Below are the code and all the weights of a small trained network. Each question names an input and a class and asks about switching units off, where a switched-off unit gives its printed mean instead of its output.

import numpy as np


def w(rows, s, z=0):
    codes = np.array(rows[::2]) - 128.0
    scale = np.full(codes.shape[1], s)
    scale[-1] = z or s
    return codes * scale


def f(y):
    return np.maximum(y, 0)


def log_softmax(a):
    a = a - a.max(-1, keepdims=True)
    return a - np.log(np.exp(a).sum(-1, keepdims=True))


def net(x, mask):
    res = np.array(x, float).reshape(1, 7) / 4 @ E
    y = f(res @ A[0][:, :-1].T + A[0][:, -1])
    res = res + np.where(mask, y, B[0][:, -1]) @ B[0][:, :-1]
    return log_softmax(res[-1] @ U[:, :-1].T + U[:, -1])


A, B = {}, {}
E = w([
[134,129,132,134,127],'x0',
[119,131,118,126,133],'x1',
[194,240,105,3,33],'x2',
[123,128,123,124,130],'x3',
[104,226,248,85,208],'x4',
[254,84,105,59,241],'x5',
[120,129,121,123,132],'x6',
],0.0062)
A[0] = w([
[97,133,133,134,82,206],'neuron 0',
[115,120,119,111,131,112],'neuron 1',
[132,158,144,105,97,37],'neuron 2',
[174,153,110,80,78,145],'neuron 3',
[128,101,122,147,149,202],'neuron 4',
[114,76,68,164,83,32],'neuron 5',
[125,160,136,104,135,101],'neuron 6',
[109,64,137,167,179,158],'neuron 7',
[132,58,68,162,64,246],'neuron 8',
[142,162,163,114,152,22],'neuron 9',
[126,171,134,95,95,214],'neuron 10',
[120,86,92,142,97,225],'neuron 11',
[68,146,180,162,147,183],'neuron 12',
[124,90,125,150,160,93],'neuron 13',
[80,140,188,157,159,159],'neuron 14',
[127,113,126,138,139,157],'neuron 15',
[94,106,179,148,140,163],'neuron 16',
[118,81,130,140,156,87],'neuron 17',
[119,119,127,118,147,99],'neuron 18',
[89,129,166,154,141,155],'neuron 19',
[162,129,134,144,112,142],'neuron 20',
[126,184,132,85,89,6],'neuron 21',
[173,121,87,87,104,129],'neuron 22',
[131,198,199,80,191,172],'neuron 23',
[132,201,123,77,79,204],'neuron 24',
[172,93,99,101,107,125],'neuron 25',
[108,134,154,141,144,150],'neuron 26',
[111,135,130,140,64,243],'neuron 27',
[121,117,121,131,141,113],'neuron 28',
[134,102,172,123,110,131],'neuron 29',
[145,185,115,102,91,107],'neuron 30',
[132,166,130,105,102,53],'neuron 31',
[207,97,128,89,248,87],'neuron 32',
[127,84,128,164,166,88],'neuron 33',
[136,184,125,81,85,37],'neuron 34',
[68,145,127,143,43,253],'neuron 35',
[217,121,71,99,172,157],'neuron 36',
[139,125,155,122,124,96],'neuron 37',
[182,110,82,108,101,124],'neuron 38',
[157,118,114,117,116,128],'neuron 39',
[95,110,145,159,160,174],'neuron 40',
[92,171,118,175,19,3],'neuron 41',
],0.011,0.0048)
B[0] = w([
[165,111,98,151,146,198],'neuron 0',
[130,128,132,127,130,129],'neuron 1',
[148,107,115,158,113,152],'neuron 2',
[93,161,118,76,170,212],'neuron 3',
[155,123,92,135,142,184],'neuron 4',
[183,87,101,189,123,181],'neuron 5',
[129,125,151,138,98,156],'neuron 6',
[140,108,164,188,54,212],'neuron 7',
[71,156,218,132,33,253],'neuron 8',
[90,150,151,109,92,148],'neuron 9',
[81,159,144,92,114,215],'neuron 10',
[94,156,170,104,85,208],'neuron 11',
[142,133,84,75,210,210],'neuron 12',
[119,135,155,131,87,162],'neuron 13',
[134,147,88,83,197,199],'neuron 14',
[139,121,118,137,119,154],'neuron 15',
[140,135,85,106,179,184],'neuron 16',
[118,137,156,128,85,160],'neuron 17',
[137,125,130,134,122,133],'neuron 18',
[140,125,103,94,179,182],'neuron 19',
[118,126,119,123,144,144],'neuron 20',
[179,89,113,187,116,173],'neuron 21',
[128,146,105,89,195,189],'neuron 22',
[171,79,125,206,71,243],'neuron 23',
[63,164,174,94,87,247],'neuron 24',
[130,138,95,105,185,175],'neuron 25',
[131,140,106,106,150,162],'neuron 26',
[176,86,94,158,151,219],'neuron 27',
[127,128,133,128,119,138],'neuron 28',
[125,134,110,123,140,137],'neuron 29',
[114,109,174,165,78,191],'neuron 30',
[152,106,126,164,112,157],'neuron 31',
[101,111,201,193,2,227],'neuron 32',
[109,144,152,142,74,173],'neuron 33',
[161,84,138,188,89,185],'neuron 34',
[197,70,109,210,116,254],'neuron 35',
[113,162,78,60,211,222],'neuron 36',
[114,131,121,125,118,133],'neuron 37',
[126,143,102,100,205,184],'neuron 38',
[122,133,110,121,163,154],'neuron 39',
[158,119,86,108,161,190],'neuron 40',
[68,179,196,81,60,193],'neuron 41',
],0.023,0.0084)
U = w([
[197,39,125,204,115,207],'0',
[48,180,204,107,83,4],'1',
[125,163,70,42,255,248],'2',
],0.0093,0.00043)

Each question gives the input, the list of numbers given to net, and the class t.
The units are the neurons (one row each of A and B). Each row of codes is followed by its name. A weight is (code - 128) times the scale printed after its matrix; where a second scale follows, it is the last column's (A, B and U).
mask holds one flag per neuron, in row order. A switched-off neuron (its flag False) gives its mean, the last column of its row in B, instead of its output. The means were averaged over made-up inputs and are rounded, as every weight is.
A unit's drop is (log p(t) with every unit on - log p(t) with that unit switched off) / (log p(t) with every unit on - log p(t) with every unit switched off).
The circuit of an input: a set's keep is (log p(t) with only the set's units on - log p(t) with every unit switched off) / (log p(t) with every unit on - log p(t) with every unit switched off). Starting from the 12 units with the biggest drops (on a tie, the unit counted first), units are removed one at a time, each time the one whose removal leaves the highest keep (on an exact tie, the one counted first), for as long as the keep stays at least 0.8.
units of the circuit, in order: the units of the circuit, biggest drop first
most important unit: the unit with the biggest drop
top k neurons: the k neurons with the biggest drops, biggest first
drop when u is switched off: that unit's drop, to one decimal
input [4,8,5,6,5,-8,4], class 0: units of the circuit, in order -> neuron 35
input [2,5,-6,-5,-2,1,-4], class 1: top 2 neurons -> neuron 35; neuron 23
input [2,8,8,7,6,-8,-3], class 0: top 2 neurons -> neuron 35; neuron 21
input [-7,8,-3,2,-1,2,7], class 1: top 3 neurons -> neuron 35; neuron 23; neuron 27
input [0,-5,0,-5,6,3,-1], class 0: top 4 neurons -> neuron 23; neuron 8; neuron 41; neuron 11
input [-4,4,-7,-7,-3,2,-1], class 1: top 3 neurons -> neuron 35; neuron 8; neuron 23
input [2,0,-4,2,0,1,-3], class 1: top 3 neurons -> neuron 35; neuron 23; neuron 27
input [4,0,0,4,-2,-7,2], class 0: top 3 neurons -> neuron 35; neuron 27; neuron 0
input [-5,-3,1,8,-4,-1,3], class 1: top 2 neurons -> neuron 8; neuron 23
input [-8,6,-6,-3,8,1,2], class 0: top 3 neurons -> neuron 23; neuron 7; neuron 32
input [-8,5,7,4,6,0,-7], class 0: top 4 neurons -> neuron 23; neuron 21; neuron 8; neuron 34
input [5,-8,-5,-3,-7,1,8], class 1: top 2 neurons -> neuron 8; neuron 11
input [3,-3,5,-7,0,2,7], class 2: top 2 neurons -> neuron 8; neuron 32
input [-8,4,-1,4,-2,-7,6], class 0: top 2 neurons -> neuron 35; neuron 27
input [5,2,-2,8,4,0,-7], class 2: most important unit -> neuron 35
input [5,0,6,5,0,1,6], class 2: drop when neuron 7 is switched off -> 0.2
input [7,-2,1,-1,4,0,-7], class 0: drop when neuron 22 is switched off -> 0.6
input [-3,-3,-4,-8,3,0,-6], class 2: drop when neuron 32 is switched off -> 0.1
